Below is a small trained network, with its code and all its weights. Each question gives an input and a class and asks what happens when units are switched off, that is, made to give their printed mean instead of their output.

import numpy as np


def w(rows, s, z=0):
    codes = np.array(rows[::2]) - 128.0
    scale = np.full(codes.shape[1], s)
    scale[-1] = z or s
    return codes * scale


def f(y):
    return np.maximum(y, 0)


def log_softmax(a):
    a = a - a.max(-1, keepdims=True)
    return a - np.log(np.exp(a).sum(-1, keepdims=True))


def net(x, mask):
    res = np.array(x, float).reshape(1, 3) / 4 @ E
    y = f(res @ A[0][:, :-1].T + A[0][:, -1])
    res = res + np.where(mask, y, B[0][:, -1]) @ B[0][:, :-1]
    return log_softmax(res[-1] @ U[:, :-1].T + U[:, -1])


A, B = {}, {}
E = w([
[196,179,149,106,180,75,120,27,176,200,142],'x0',
[80,99,180,166,71,44,15,193,252,95,120],'x1',
[217,164,90,42,45,166,151,138,58,125,31],'x2',
],0.013)
A[0] = w([
[140,112,88,184,125,190,119,91,129,160,203,130],'neuron 1',
[249,160,93,85,72,160,108,118,146,144,37,195],'neuron 2',
[154,66,196,197,91,104,127,180,145,54,192,100],'neuron 3',
[98,67,176,127,119,116,84,145,161,115,160,121],'neuron 4',
[138,70,98,192,60,166,170,201,118,21,79,211],'neuron 5',
[153,94,71,75,83,170,185,97,35,175,74,252],'neuron 6',
[56,140,225,151,101,96,126,159,182,108,143,115],'neuron 7',
[109,148,78,217,31,113,40,137,147,80,79,178],'neuron 8',
[154,114,255,196,176,35,155,126,243,148,156,181],'neuron 9',
[79,157,176,190,103,133,54,130,139,142,146,65],'neuron 10',
[158,167,152,121,151,87,99,36,166,163,105,130],'neuron 11',
[72,106,136,248,182,181,114,122,151,146,151,136],'neuron 12',
],0.0082,0.0038)
B[0] = w([
[88,104,101,136,149,137,85,104,63,114,155,161],'neuron 1',
[128,196,68,174,163,68,85,217,143,70,30,226],'neuron 2',
[123,123,194,133,102,154,123,133,166,102,108,196],'neuron 3',
[166,148,153,133,102,154,146,84,102,124,144,190],'neuron 4',
[74,146,142,64,107,142,129,253,154,108,105,217],'neuron 5',
[119,102,90,119,173,121,89,175,80,86,192,250],'neuron 6',
[159,125,183,126,81,130,158,57,141,149,160,207],'neuron 7',
[127,173,109,99,175,86,155,174,162,115,166,199],'neuron 8',
[125,126,168,141,206,85,156,143,193,212,51,244],'neuron 9',
[162,159,199,156,149,127,121,130,121,138,129,182],'neuron 10',
[130,191,160,39,178,77,192,136,184,129,92,192],'neuron 11',
[67,159,75,149,165,126,189,86,105,120,101,205],'neuron 12',
],0.011,0.019)
U = w([
[194,142,105,133,73,133,31,124,177,148,109,52],'0',
[106,142,202,97,139,106,175,110,155,186,92,53],'1',
[72,168,13,137,197,96,152,146,113,98,80,174],'2',
[131,68,198,217,135,172,95,37,125,254,118,4],'3',
[123,90,121,200,150,202,159,8,51,92,226,142],'4',
[89,87,166,94,41,219,110,170,101,124,159,205],'5',
],0.0085,0.003)

Each question gives the input, the list of numbers given to net, and the class t.
The units are the neurons (one row each of A and B). Each row of codes is followed by its name. A weight is (code - 128) times the scale printed after its matrix; where a second scale follows, it is the last column's (A, B and U).
mask holds one flag per neuron, in row order. A switched-off neuron (its flag False) gives its mean, the last column of its row in B, instead of its output. The means were averaged over made-up inputs and are rounded, as every weight is.
A unit's drop is (log p(t) with every unit on - log p(t) with that unit switched off) / (log p(t) with every unit on - log p(t) with every unit switched off).
The circuit of an input: a set's keep is (log p(t) with only the set's units on - log p(t) with every unit switched off) / (log p(t) with every unit on - log p(t) with every unit switched off). Starting from all 12 units, units are removed one at a time, each time the one whose removal leaves the highest keep (on an exact tie, the one counted first), for as long as the keep stays at least 0.8.
units of the circuit, in order: the units of the circuit, biggest drop first
most important unit: the unit with the biggest drop
k most important neurons: the k neurons with the biggest drops, biggest first
drop of u: that unit's drop, to one decimal
input [8,-7,-6], class 1: 4 most important neurons : (neuron 2; neuron 11; neuron 6; neuron 9)
input [-2,2,0], class 1: 2 most important neurons : (neuron 6; neuron 2)
input [5,1,0], class 1: most important unit : neuron 6
input [3,-3,-7], class 1: 4 most important neurons : (neuron 2; neuron 6; neuron 9; neuron 11)
input [-4,-7,-6], class 4: 2 most important neurons : (neuron 2; neuron 9)
input [2,-8,-7], class 4: units of the circuit, in order : (neuron 2; neuron 5)
input [-4,1,-3], class 1: 2 most important neurons : (neuron 6; neuron 2)
input [1,6,-7], class 1: 2 most important neurons : (neuron 8; neuron 9)
input [-4,-3,-7], class 4: units of the circuit, in order : (neuron 2; neuron 11)
input [-8,4,-2], class 5: 2 most important neurons : (neuron 9; neuron 5)
input [-7,-3,-8], class 4: 2 most important neurons : (neuron 2; neuron 12)
input [4,-3,-7], class 1: 3 most important neurons : (neuron 2; neuron 6; neuron 9)
input [-2,6,4], class 0: 3 most important neurons : (neuron 12; neuron 9; neuron 11)
input [-6,5,3], class 5: most important unit : neuron 9
input [-2,0,-1], class 5: 3 most important neurons : (neuron 2; neuron 9; neuron 11)
input [-7,-3,-5], class 5: 3 most important neurons : (neuron 2; neuron 9; neuron 5)
input [-3,-8,-1], class 4: drop of neuron 2 : 0.5
input [-8,-2,-6], class 5: drop of neuron 5 : 0.3
input [-7,1,-7], class 1: drop of neuron 12 : 0.0
input [0,3,-8], class 3: most important unit : neuron 5
